Below are the code and all the weights of a small trained network. Each question names an input and a class and asks about switching units off, where a switched-off unit gives its printed mean instead of its output.

import numpy as np


def w(rows, s, z=0):
    codes = np.array(rows[::2]) - 128.0
    scale = np.full(codes.shape[1], s)
    scale[-1] = z or s
    return codes * scale


def norm(h):
    return h / np.sqrt((h * h).mean(-1, keepdims=True) + 1e-5)


def f(y):
    return y / 2 * (1 + np.tanh(0.7978845608 * (y + 0.044715 * y**3)))


def log_softmax(a):
    a = a - a.max(-1, keepdims=True)
    return a - np.log(np.exp(a).sum(-1, keepdims=True))


def net(x, mask):
    res = np.array(x, float).reshape(1, 7) / 4 @ E
    u = 0
    for l in range(3):
        y = f(norm(res) @ A[l][:, :-1].T + A[l][:, -1])
        res = res + np.where(mask[u : u + 10], y, B[l][:, -1]) @ B[l][:, :-1]
        u += 10
    return log_softmax(norm(res)[-1] @ U[:, :-1].T + U[:, -1])


A, B = {}, {}
E = w([
[113,66,141,156,160,26,111,110,150,148,144],'x0',
[123,183,82,153,183,139,134,114,79,220,169],'x1',
[126,121,125,127,124,133,126,130,130,132,126],'x2',
[132,133,129,126,134,124,127,128,121,122,134],'x3',
[104,121,253,78,173,137,138,173,93,189,92],'x4',
[205,123,157,202,110,135,84,159,126,137,119],'x5',
[187,149,160,43,70,90,73,68,160,191,149],'x6',
],0.014)
A[0] = w([
[130,113,162,151,105,139,172,84,110,125,162,17],'L0N0',
[138,59,154,72,95,121,90,157,142,65,176,71],'L0N1',
[181,107,129,132,110,100,205,120,116,139,100,63],'L0N2',
[91,95,120,139,133,164,54,164,165,137,178,59],'L0N3',
[42,115,67,169,95,149,2,216,93,232,201,73],'L0N4',
[163,99,126,131,180,151,130,104,162,122,131,68],'L0N5',
[130,119,92,104,166,140,73,146,148,133,78,117],'L0N6',
[110,44,120,159,160,52,93,126,205,175,120,1],'L0N7',
[241,104,185,208,117,153,174,144,155,135,167,75],'L0N8',
[107,101,185,132,80,128,90,183,139,42,144,86],'L0N9',
],0.0089,0.0063)
B[0] = w([
[112,131,97,141,49,114,138,247,232,174,71,78],'L0N0',
[175,156,117,121,170,112,178,77,145,143,87,211],'L0N1',
[155,133,140,91,161,132,100,178,168,107,144,92],'L0N2',
[128,120,125,113,110,145,113,132,142,122,121,94],'L0N3',
[171,137,133,126,147,112,154,81,129,98,88,217],'L0N4',
[134,108,118,110,103,140,126,158,119,136,116,94],'L0N5',
[130,145,135,125,149,127,122,122,140,114,139,120],'L0N6',
[114,209,142,158,68,74,186,136,52,102,153,208],'L0N7',
[21,183,54,65,145,112,25,115,79,152,31,222],'L0N8',
[167,151,111,126,174,120,180,76,128,136,77,253],'L0N9',
],0.014,0.0034)
A[1] = w([
[148,102,90,127,91,127,102,130,121,103,143,46],'L1N0',
[225,120,163,230,91,129,29,192,140,129,89,39],'L1N1',
[13,116,72,8,128,101,151,132,169,100,145,18],'L1N2',
[137,129,88,135,140,140,122,152,116,182,158,64],'L1N3',
[167,103,123,88,57,121,87,161,202,189,166,2],'L1N4',
[146,126,114,99,142,187,121,101,111,118,114,69],'L1N5',
[180,152,131,93,101,229,122,169,152,92,159,39],'L1N6',
[80,103,157,111,91,129,78,121,114,79,150,130],'L1N7',
[135,192,139,122,44,186,144,192,134,121,115,58],'L1N8',
[173,88,77,137,110,136,82,151,180,96,194,35],'L1N9',
],0.013,0.0059)
B[1] = w([
[132,136,106,110,81,141,135,167,180,162,123,144],'L1N0',
[40,127,75,57,174,118,63,107,109,149,64,191],'L1N1',
[104,142,80,122,147,129,3,136,91,159,31,253],'L1N2',
[165,132,144,108,154,93,178,104,200,102,56,144],'L1N3',
[181,127,144,101,154,127,87,104,72,81,181,171],'L1N4',
[90,118,152,151,113,42,179,103,100,129,159,200],'L1N5',
[95,176,170,141,88,100,205,123,102,123,154,190],'L1N6',
[198,107,130,169,189,130,168,74,173,193,87,130],'L1N7',
[96,151,165,173,92,56,196,110,118,135,145,183],'L1N8',
[117,143,96,136,80,148,136,148,153,137,138,160],'L1N9',
],0.016,0.0041)
A[2] = w([
[81,42,124,226,173,182,131,198,162,73,145,53],'L2N0',
[166,89,39,155,64,149,101,125,178,86,186,80],'L2N1',
[154,61,170,107,73,119,122,154,208,45,82,68],'L2N2',
[187,148,87,163,198,153,157,118,152,245,194,48],'L2N3',
[158,125,205,109,175,97,100,170,114,127,146,119],'L2N4',
[148,148,156,78,114,123,106,99,155,141,150,64],'L2N5',
[113,64,253,104,125,191,117,202,136,174,125,73],'L2N6',
[120,96,159,95,94,139,120,132,162,43,110,71],'L2N7',
[195,92,146,84,91,125,79,81,160,155,206,70],'L2N8',
[100,31,149,176,126,5,96,156,161,132,174,4],'L2N9',
],0.018,0.0043)
B[2] = w([
[204,114,199,33,84,151,73,171,54,122,185,255],'L2N0',
[69,108,134,153,165,125,118,167,250,165,178,252],'L2N1',
[194,88,128,134,157,165,172,71,137,102,52,192],'L2N2',
[194,76,151,142,122,121,166,75,168,81,14,228],'L2N3',
[106,129,92,125,103,145,121,138,199,116,149,255],'L2N4',
[121,90,127,201,158,163,143,202,42,94,134,235],'L2N5',
[119,116,44,179,125,110,102,127,238,127,207,243],'L2N6',
[197,127,136,183,148,86,132,94,124,186,96,171],'L2N7',
[157,125,175,62,112,157,111,176,67,101,160,249],'L2N8',
[62,223,137,164,74,135,231,95,93,162,139,202],'L2N9',
],0.018,0.0054)
U = w([
[67,150,71,102,174,136,36,89,66,162,43,251],'0',
[223,86,154,156,161,123,188,48,140,83,36,57],'1',
[75,196,171,175,69,78,228,91,66,133,177,100],'2',
[108,100,98,159,131,139,101,151,251,121,203,160],'3',
[184,97,190,73,119,172,79,183,13,78,181,61],'4',
],0.013,0.0014)

Each question gives the input, the list of numbers given to net, and the class t.
The units are the neurons (one row each of A and B). Each row of codes is followed by its name. A weight is (code - 128) times the scale printed after its matrix; where a second scale follows, it is the last column's (A, B and U).
mask holds one flag per neuron, layer by layer. A switched-off neuron (its flag False) gives its mean, the last column of its row in B, instead of its output. The means were averaged over made-up inputs and are rounded, as every weight is.
A unit's drop is (log p(t) with every unit on - log p(t) with that unit switched off) / (log p(t) with every unit on - log p(t) with every unit switched off).
The circuit of an input: a set's keep is (log p(t) with only the set's units on - log p(t) with every unit switched off) / (log p(t) with every unit on - log p(t) with every unit switched off). Starting from the 12 units with the biggest drops (on a tie, the unit counted first), units are removed one at a time, each time the one whose removal leaves the highest keep (on an exact tie, the one counted first), for as long as the keep stays at least 0.8.
units of the circuit, in order: the units of the circuit, biggest drop first
unit that matters most: the unit with the biggest drop
k most important neurons: the k neurons with the biggest drops, biggest first
k most important neurons of layer l: the k neurons of layer l with the biggest drops, biggest first
input [-2,3,-2,4,7,6,1], class 3: 3 most important neurons	L2N6; L1N2; L2N4
input [-8,-6,0,-4,-8,-4,-4], class 2: unit that matters most	L1N6
input [-5,7,-1,-6,8,0,5], class 3: units of the circuit, in order	L2N6; L0N9
input [-5,6,-7,2,-6,-3,6], class 1: 2 most important neurons	L2N3; L2N0
input [-1,-4,-2,4,7,-2,-7], class 3: 2 most important neurons	L2N6; L2N4
input [-7,-4,8,0,-7,0,2], class 2: 2 most important neurons of layer 1	L1N6; L1N8
input [-2,-2,-4,-8,7,-5,7], class 3: 2 most important neurons of layer 2	L2N6; L2N4
input [4,-7,0,4,-4,-7,7], class 0: 2 most important neurons	L1N2; L0N4
input [2,1,3,0,-4,1,6], class 4: 2 most important neurons	L2N8; L1N4
input [0,7,-5,-3,8,1,-2], class 3: units of the circuit, in order	L2N6; L0N9
input [7,-2,-5,8,-7,-3,-8], class 4: 2 most important neurons of layer 1	L1N5; L1N8
input [8,-3,-4,1,1,-7,8], class 2: 3 most important neurons	L0N7; L2N9; L0N8
input [-6,6,2,-5,1,2,1], class 1: 2 most important neurons of layer 2	L2N3; L2N9
input [3,4,-7,5,3,-4,-5], class 4: 2 most important neurons	L0N8; L2N0
input [-5,-8,-6,-4,8,1,3], class 1: units of the circuit, in order	L2N2
input [5,1,-4,6,-3,5,6], class 4: 4 most important neurons	L2N8; L1N2; L1N5; L1N8
input [6,4,-1,1,2,6,-2], class 0: 2 most important neurons of layer 1	L1N5; L1N8
input [4,6,4,0,-2,-3,-7], class 4: 3 most important neurons	L2N0; L0N9; L0N1
input [2,7,-4,-1,-6,6,-4], class 1: 2 most important neurons of layer 1	L1N2; L1N3
input [3,6,5,-6,-5,-3,8], class 4: units of the circuit, in order	L2N8
input [7,-6,0,-8,5,0,-7], class 2: 2 most important neurons	L2N9; L0N7
input [2,3,4,-6,-5,-5,8], class 4: 2 most important neurons	L2N8; L0N8
input [8,-5,3,-6,-7,-2,0], class 2: 2 most important neurons	L2N9; L0N7
